Here is a tiny trained network, its code and every weight. The questions are about switching its units off for an input and a target symbol, where a switched-off unit gives its printed mean instead of its output.

import numpy as np


def w(rows, s, z=0):
    codes = np.array(rows[::2]) - 128.0
    scale = np.full(codes.shape[1], s)
    scale[-1] = z or s
    return codes * scale


def f(y):
    return y / 2 * (1 + np.tanh(0.7978845608 * (y + 0.044715 * y**3)))


def softmax(a):
    e = np.exp(a - a.max(-1, keepdims=True))
    return e / e.sum(-1, keepdims=True)


def log_softmax(a):
    a = a - a.max(-1, keepdims=True)
    return a - np.log(np.exp(a).sum(-1, keepdims=True))


def net(x, mask):
    ids = ['ΛΦαβδεσω'.index(c) for c in x.split()]
    T = len(ids)
    res = E[ids] + P[:T]
    u = 0
    for l in range(3):
        q, k, v = (res @ M[l].T for M in (Q, K, V))
        z = softmax(np.where(np.tri(T) > 0, q @ k.T / 2**0.5, -1e9)) @ v
        res = res + np.where(mask[u], z, O[l][:, -1]) @ O[l][:, :-1]
        u += 1
        y = f(res @ A[l][:, :-1].T + A[l][:, -1])
        res = res + np.where(mask[u : u + 8], y, B[l][:, -1]) @ B[l][:, :-1]
        u += 8
    return log_softmax(res[-1] @ U[:, :-1].T + U[:, -1])


Q, K, V, O, A, B = {}, {}, {}, {}, {}, {}
E = w([
[123,180,93,156,132,185,60,25,205,86],'Λ',
[100,196,74,93,187,161,107,101,89,120],'Φ',
[93,74,124,248,179,133,167,109,125,71],'α',
[158,173,84,153,245,107,88,207,33,114],'β',
[192,70,153,138,151,128,92,160,152,140],'δ',
[122,155,150,117,96,167,145,188,141,96],'ε',
[137,157,114,120,139,75,151,124,204,176],'σ',
[89,134,116,186,88,45,84,166,201,96],'ω',
],0.016)
P = w([
[82,73,92,125,153,174,172,122,187,95],'0',
[101,89,186,79,167,96,199,129,187,2],'1',
[106,93,114,111,119,154,157,146,159,125],'2',
[199,129,182,102,92,65,159,81,86,14],'3',
[144,132,75,182,98,178,130,144,146,118],'4',
[183,162,150,115,76,97,129,130,135,94],'5',
[89,119,117,122,154,184,123,174,188,203],'6',
[171,173,108,188,76,155,99,136,95,140],'7',
[163,162,65,225,87,196,90,156,108,162],'8',
[146,159,119,160,101,150,115,152,182,155],'9',
[102,125,91,154,150,194,127,179,225,209],'10',
],0.0088)
Q[0] = w([
[211,162,228,106,43,9,128,26,12,61],'L0H1',
[210,253,61,232,109,118,109,173,198,7],'L0H1',
],0.0062)
K[0] = w([
[105,133,235,80,209,61,193,65,131,2],'L0H1',
[183,188,240,51,94,80,39,162,118,226],'L0H1',
],0.0081)
V[0] = w([
[234,73,140,140,222,165,181,118,131,211],'L0H1',
[138,14,112,131,116,191,2,157,120,49],'L0H1',
],0.005)
O[0] = w([
[237,59,108,94,150,154,137,148,122,165,3],'L0H1',
[110,109,205,104,161,137,10,120,110,124,129],'L0H1',
],0.013,0.00048)
A[0] = w([
[188,127,183,139,232,87,127,249,47,166,2],'L0N1',
[126,131,246,93,6,177,144,209,85,99,111],'L0N2',
[120,150,135,78,62,109,101,194,136,254,100],'L0N3',
[149,134,199,53,172,45,92,130,186,139,161],'L0N4',
[133,132,165,144,50,56,110,195,187,108,126],'L0N5',
[87,133,132,173,158,85,211,38,125,133,62],'L0N6',
[251,238,160,41,184,112,116,51,165,213,149],'L0N7',
[82,197,136,133,88,154,216,124,107,119,159],'L0N8',
],0.0056,0.0037)
B[0] = w([
[98,161,129,132,160,40,141,51,232,131,194],'L0N1',
[164,109,151,108,141,127,83,225,246,17,164],'L0N2',
[93,50,158,155,126,150,133,142,203,63,157],'L0N3',
[87,74,139,121,1,114,176,55,102,191,195],'L0N4',
[120,63,164,122,109,45,82,86,163,222,251],'L0N5',
[67,105,109,141,59,192,155,111,85,122,146],'L0N6',
[137,71,79,102,132,180,160,109,124,58,249],'L0N7',
[40,105,17,170,54,161,118,190,175,114,216],'L0N8',
],0.0062,0.0028)
Q[1] = w([
[131,149,138,80,114,125,110,126,189,145],'L1H1',
[224,185,174,101,1,64,157,85,42,40],'L1H1',
],0.0077)
K[1] = w([
[132,159,121,195,151,116,137,140,54,93],'L1H1',
[78,80,154,14,145,43,213,65,117,1],'L1H1',
],0.0064)
V[1] = w([
[167,231,74,86,161,167,86,54,137,103],'L1H1',
[134,163,152,10,78,120,109,217,255,141],'L1H1',
],0.0053)
O[1] = w([
[146,163,104,59,72,76,124,100,157,11,212],'L1H1',
[163,197,132,82,139,138,111,126,186,193,254],'L1H1',
],0.012,0.0015)
A[1] = w([
[130,198,178,125,151,63,138,213,10,150,63],'L1N1',
[89,172,204,141,203,161,91,141,134,91,112],'L1N2',
[210,110,105,47,47,146,199,201,80,127,143],'L1N3',
[120,84,169,158,98,142,181,246,80,77,48],'L1N4',
[86,150,155,185,166,145,151,160,31,128,3],'L1N5',
[61,144,85,1,152,217,97,115,19,138,88],'L1N6',
[128,91,48,94,150,149,131,138,107,198,132],'L1N7',
[22,97,132,151,106,66,124,54,134,177,49],'L1N8',
],0.0064,0.006)
B[1] = w([
[94,63,65,189,125,10,162,26,218,94,115],'L1N1',
[47,41,190,196,101,65,30,118,198,108,234],'L1N2',
[188,90,137,111,224,214,105,191,123,90,238],'L1N3',
[114,224,151,83,181,189,88,175,253,175,155],'L1N4',
[110,175,38,13,87,65,53,160,166,124,121],'L1N5',
[66,149,216,93,150,149,103,242,25,169,221],'L1N6',
[31,149,221,95,156,69,193,154,33,110,217],'L1N7',
[161,133,49,58,166,207,168,136,103,149,253],'L1N8',
],0.0049,0.0019)
Q[2] = w([
[94,94,145,27,56,90,143,203,66,102],'L2H1',
[83,24,52,114,179,135,131,178,254,101],'L2H1',
],0.0045)
K[2] = w([
[157,113,110,189,214,143,157,29,155,92],'L2H1',
[178,254,47,199,202,193,50,121,67,147],'L2H1',
],0.0051)
V[2] = w([
[140,96,107,152,123,136,137,69,174,129],'L2H1',
[133,129,149,126,110,254,131,149,154,92],'L2H1',
],0.0092)
O[2] = w([
[116,113,105,177,177,190,123,32,254,129,157],'L2H1',
[146,184,214,158,108,120,202,59,139,85,253],'L2H1',
],0.0083,0.0029)
A[2] = w([
[132,93,208,107,76,165,43,86,77,151,88],'L2N1',
[150,254,228,171,152,68,171,41,109,178,103],'L2N2',
[129,130,136,93,29,93,156,109,126,91,31],'L2N3',
[136,94,163,65,154,139,177,131,158,88,111],'L2N4',
[222,182,138,175,161,113,96,148,166,139,123],'L2N5',
[142,128,92,45,31,114,108,143,114,209,90],'L2N6',
[212,83,156,169,74,44,117,178,116,146,211],'L2N7',
[154,90,81,63,32,140,90,30,123,113,2],'L2N8',
],0.0065,0.0042)
B[2] = w([
[109,221,119,184,58,56,68,80,91,83,146],'L2N1',
[172,131,125,146,151,103,96,226,192,68,255],'L2N2',
[66,162,168,68,103,116,178,97,144,173,169],'L2N3',
[175,228,144,135,226,201,133,63,78,86,192],'L2N4',
[126,37,95,105,116,76,178,81,129,225,246],'L2N5',
[169,179,136,156,225,148,124,195,129,157,156],'L2N6',
[46,141,110,31,106,184,163,159,1,176,254],'L2N7',
[76,56,71,92,248,154,135,194,108,171,180],'L2N8',
],0.0057,0.0031)
U = w([
[179,152,81,135,60,148,70,48,165,90,26],'Λ',
[108,187,119,96,120,158,129,150,58,108,235],'Φ',
[121,53,158,254,127,163,150,171,96,84,132],'α',
[175,74,65,136,189,85,85,191,126,93,40],'β',
[214,63,211,90,151,160,79,90,95,180,253],'δ',
[201,174,184,142,112,161,85,214,190,129,73],'ε',
[161,118,72,99,148,182,232,150,150,187,200],'σ',
[59,134,111,154,67,107,81,128,154,208,57],'ω',
],0.0056,0.002)

Each question gives the input, a string of symbols that net reads in full, and the target symbol t.
The units are the heads (2 rows each of Q, K, V and O) and the neurons (one row each of A and B). Each row of codes is followed by its name. A weight is (code - 128) times the scale printed after its matrix; where a second scale follows, it is the last column's (O, A, B and U).
mask holds one flag per unit, layer by layer, with each layer's heads first. A switched-off unit (its flag False) gives its mean, the last column of its rows in O or B, instead of its output. The means were averaged over made-up inputs and are rounded, as every weight is.
A unit's drop is (log p(t) with every unit on - log p(t) with that unit switched off) / (log p(t) with every unit on - log p(t) with every unit switched off).
The circuit of an input: a set's keep is (log p(t) with only the set's units on - log p(t) with every unit switched off) / (log p(t) with every unit on - log p(t) with every unit switched off). Starting from the 12 units with the biggest drops (on a tie, the unit counted first), units are removed one at a time, each time the one whose removal leaves the highest keep (on an exact tie, the one counted first), for as long as the keep stays at least 0.8.
units of the circuit, in order: the units of the circuit, biggest drop first
top k neurons: the k neurons with the biggest drops, biggest first
k most important neurons of layer l: the k neurons of layer l with the biggest drops, biggest first
drop of u: that unit's drop, to one decimal
input β ε Φ Φ, target ε: 2 most important neurons of layer 2 => [L2N2; L2N7]
input Λ σ ε ε ε α σ, target ε: top 3 neurons => [L2N2; L0N2; L0N8]
input Λ σ ω α, target σ: units of the circuit, in order => [L0H1; L1H1]
input ε σ σ σ Λ Φ Φ Λ Λ δ σ, target Λ: units of the circuit, in order => [L1H1; L2H1]
input ω Λ σ σ α σ ε ω ω ε ε, target ω: units of the circuit, in order => [L0H1; L1H1; L1N2]
input Φ σ Φ σ δ σ σ β α σ δ, target α: units of the circuit, in order => [L1H1]
input β ε Φ Φ δ ω ε Φ Φ ε, target Φ: top 2 neurons => [L1N6; L2N7]
input ε β σ ε β β β β σ ω σ, target β: units of the circuit, in order => [L2H1; L1H1; L0N3]
input β α ω ω, target ω: units of the circuit, in order => [L0H1; L0N5]
input σ Φ α ε, target ε: units of the circuit, in order => [L0N2; L1N4]
input Λ ε ε β ε Λ β, target ε: 3 most important neurons of layer 0 => [L0N1; L0N8; L0N2]
input Λ σ ε ω β σ δ, target β: 2 most important neurons of layer 0 => [L0N3; L0N7]
input Φ Λ ε δ δ, target δ: 2 most important neurons of layer 2 => [L2N5; L2N7]
input ε ω ω β ε σ σ β, target σ: units of the circuit, in order => [L0H1; L1H1]
input β ε α β ω ω ω β, target ω: top neuron => [L1N2]
input ω ε α, target ω: top 2 neurons => [L1N5; L1N2]
input σ σ σ α σ ω ε Φ Φ ω ε, target Φ: top 3 neurons => [L1N6; L0N5; L2N7]
input δ β ε ε Λ σ ε, target Λ: 2 most important neurons of layer 1 => [L1N6; L1N7]
input ε σ ε, target ε: top 2 neurons => [L0N2; L2N2]
input ω Φ ω ω α ε α ω ω δ δ, target ω: 2 most important neurons of layer 2 => [L2N1; L2N4]
input β Λ δ σ, target σ: top 2 neurons => [L2N8; L0N4]
input β β σ, target β: top neuron => [L0N1]
input ω ω Λ δ, target ω: top 2 neurons => [L2N1; L0N5]
input ω ω β ε Φ δ β ω ω Φ Φ, target ω: 2 most important neurons of layer 1 => [L1N2; L1N3]
input ω σ σ σ ω α Λ α α ω ω, target α: drop of L2H1 => 0.1
input δ ε δ σ Φ σ Λ ω α Λ σ, target α: drop of L0N7 => 0.2
input α ε Λ ω σ β Φ ω Λ Φ ε, target Λ: drop of L2H1 => 0.2
input σ Λ δ ω, target ω: drop of L2H1 => -0.1
input Φ ε Λ Λ ε ε ε α, target ε: top neuron => [L2N2]
